Below are the code and all the weights of a small trained network. Each question names an input and a class and asks about switching units off, where a switched-off unit gives its printed mean instead of its output.

import numpy as np


def w(rows, s, z=0):
    codes = np.array(rows[::2]) - 128.0
    scale = np.full(codes.shape[1], s)
    scale[-1] = z or s
    return codes * scale


def norm(h):
    return h / np.sqrt((h * h).mean(-1, keepdims=True) + 1e-5)


def f(y):
    return y / 2 * (1 + np.tanh(0.7978845608 * (y + 0.044715 * y**3)))


def log_softmax(a):
    a = a - a.max(-1, keepdims=True)
    return a - np.log(np.exp(a).sum(-1, keepdims=True))


def net(x, mask):
    res = np.array(x, float).reshape(1, 4) / 4 @ E
    u = 0
    for l in range(3):
        y = f(norm(res) @ A[l][:, :-1].T + A[l][:, -1])
        res = res + np.where(mask[u : u + 12], y, B[l][:, -1]) @ B[l][:, :-1]
        u += 12
    return log_softmax(norm(res)[-1] @ U[:, :-1].T + U[:, -1])


A, B = {}, {}
E = w([
[156,161,15,95],'x0',
[171,167,111,253],'x1',
[79,56,78,114],'x2',
[215,61,162,135],'x3',
],0.0035)
A[0] = w([
[60,194,116,73,128],'L0N1',
[143,144,169,54,157],'L0N2',
[34,170,58,77,82],'L0N3',
[98,21,32,112,81],'L0N4',
[133,198,2,156,227],'L0N5',
[157,163,46,195,128],'L0N6',
[112,3,109,134,146],'L0N7',
[162,166,86,178,119],'L0N8',
[77,70,116,155,253],'L0N9',
[166,226,95,23,97],'L0N10',
[160,162,171,150,150],'L0N11',
[133,102,64,72,145],'L0N12',
],0.008,0.0025)
B[0] = w([
[111,200,93,114,197],'L0N1',
[108,128,58,168,189],'L0N2',
[139,253,211,101,213],'L0N3',
[207,126,207,162,207],'L0N4',
[69,58,88,149,254],'L0N5',
[37,98,155,144,189],'L0N6',
[176,44,139,32,213],'L0N7',
[25,31,178,166,161],'L0N8',
[147,164,172,38,209],'L0N9',
[185,132,90,136,207],'L0N10',
[127,182,223,191,166],'L0N11',
[146,130,142,153,187],'L0N12',
],0.0048,0.0037)
A[1] = w([
[44,217,156,100,60],'L1N1',
[76,82,76,193,219],'L1N2',
[116,117,88,232,106],'L1N3',
[133,119,54,54,117],'L1N4',
[80,158,253,106,178],'L1N5',
[155,117,199,209,127],'L1N6',
[158,135,25,134,24],'L1N7',
[176,180,202,133,252],'L1N8',
[194,179,104,94,231],'L1N9',
[42,179,103,92,134],'L1N10',
[87,92,91,148,163],'L1N11',
[139,194,195,104,101],'L1N12',
],0.0068,0.0012)
B[1] = w([
[213,162,135,41,208],'L1N1',
[89,75,90,75,173],'L1N2',
[87,77,138,143,162],'L1N3',
[158,97,121,201,165],'L1N4',
[190,144,37,213,253],'L1N5',
[49,137,140,213,199],'L1N6',
[122,183,21,92,123],'L1N7',
[162,103,65,254,222],'L1N8',
[36,45,36,190,187],'L1N9',
[189,206,232,70,182],'L1N10',
[82,150,74,101,139],'L1N11',
[110,113,146,146,191],'L1N12',
],0.0047,0.0033)
A[2] = w([
[161,74,162,94,188],'L2N1',
[131,202,171,82,107],'L2N2',
[101,221,134,96,111],'L2N3',
[161,196,151,96,85],'L2N4',
[40,127,128,119,144],'L2N5',
[178,79,168,124,190],'L2N6',
[152,249,147,88,52],'L2N7',
[149,130,78,140,196],'L2N8',
[42,123,109,123,121],'L2N9',
[155,98,60,117,136],'L2N10',
[163,100,174,179,250],'L2N11',
[143,127,137,137,184],'L2N12',
],0.011,0.0023)
B[2] = w([
[163,208,192,77,215],'L2N1',
[218,137,77,209,188],'L2N2',
[168,92,137,164,203],'L2N3',
[207,111,119,143,183],'L2N4',
[216,53,182,132,164],'L2N5',
[77,167,198,30,224],'L2N6',
[240,101,111,161,240],'L2N7',
[69,112,103,69,173],'L2N8',
[137,3,177,143,163],'L2N9',
[102,151,108,94,178],'L2N10',
[73,217,124,93,253],'L2N11',
[89,176,101,121,154],'L2N12',
],0.0056,0.0044)
U = w([
[99,120,22,68,2],'0',
[117,180,220,5,171],'1',
[237,176,103,150,193],'2',
[59,211,173,222,103],'3',
[74,15,174,139,140],'4',
],0.013,0.0032)

Each question gives the input, the list of numbers given to net, and the class t.
The units are the neurons (one row each of A and B). Each row of codes is followed by its name. A weight is (code - 128) times the scale printed after its matrix; where a second scale follows, it is the last column's (A, B and U).
mask holds one flag per neuron, layer by layer. A switched-off neuron (its flag False) gives its mean, the last column of its row in B, instead of its output. The means were averaged over made-up inputs and are rounded, as every weight is.
A unit's drop is (log p(t) with every unit on - log p(t) with that unit switched off) / (log p(t) with every unit on - log p(t) with every unit switched off).
The circuit of an input: a set's keep is (log p(t) with only the set's units on - log p(t) with every unit switched off) / (log p(t) with every unit on - log p(t) with every unit switched off). Starting from the 12 units with the biggest drops (on a tie, the unit counted first), units are removed one at a time, each time the one whose removal leaves the highest keep (on an exact tie, the one counted first), for as long as the keep stays at least 0.8.
units of the circuit, in order: the units of the circuit, biggest drop first
top k neurons: the k neurons with the biggest drops, biggest first
top k neurons in layer l: the k neurons of layer l with the biggest drops, biggest first
drop of u: that unit's drop, to one decimal
input [-7,2,-6,-8], class 2: top 2 neurons	(L1N1, L0N4)
input [4,-8,-1,0], class 0: units of the circuit, in order	(L1N9, L0N10, L0N2)
input [0,7,-3,2], class 4: units of the circuit, in order	(L0N3, L0N8, L1N2, L0N6)
input [5,3,-8,-6], class 4: top 3 neurons	(L0N5, L0N8, L0N9)
input [8,-4,5,4], class 1: top 2 neurons	(L0N4, L1N5)
input [2,4,5,-8], class 2: top 2 neurons in layer 1	(L1N10, L1N1)
input [3,3,-7,-7], class 4: top 2 neurons	(L0N5, L0N8)
input [3,-3,-5,7], class 0: top 2 neurons	(L1N9, L0N4)
input [4,3,8,-3], class 4: top 2 neurons in layer 0	(L0N5, L0N6)
input [-6,-1,-2,7], class 3: top 2 neurons in layer 0	(L0N11, L0N5)
input [-5,-1,-1,-1], class 3: top 3 neurons in layer 0	(L0N1, L0N3, L0N11)
input [5,-2,2,-7], class 2: top neuron	(L0N3)
input [-2,6,4,6], class 1: top 2 neurons	(L0N7, L0N3)
input [8,-7,7,5], class 1: drop of L2N1	0.1
input [5,-6,-4,-5], class 2: drop of L0N3	0.3
input [6,-5,0,2], class 0: drop of L1N9	0.2
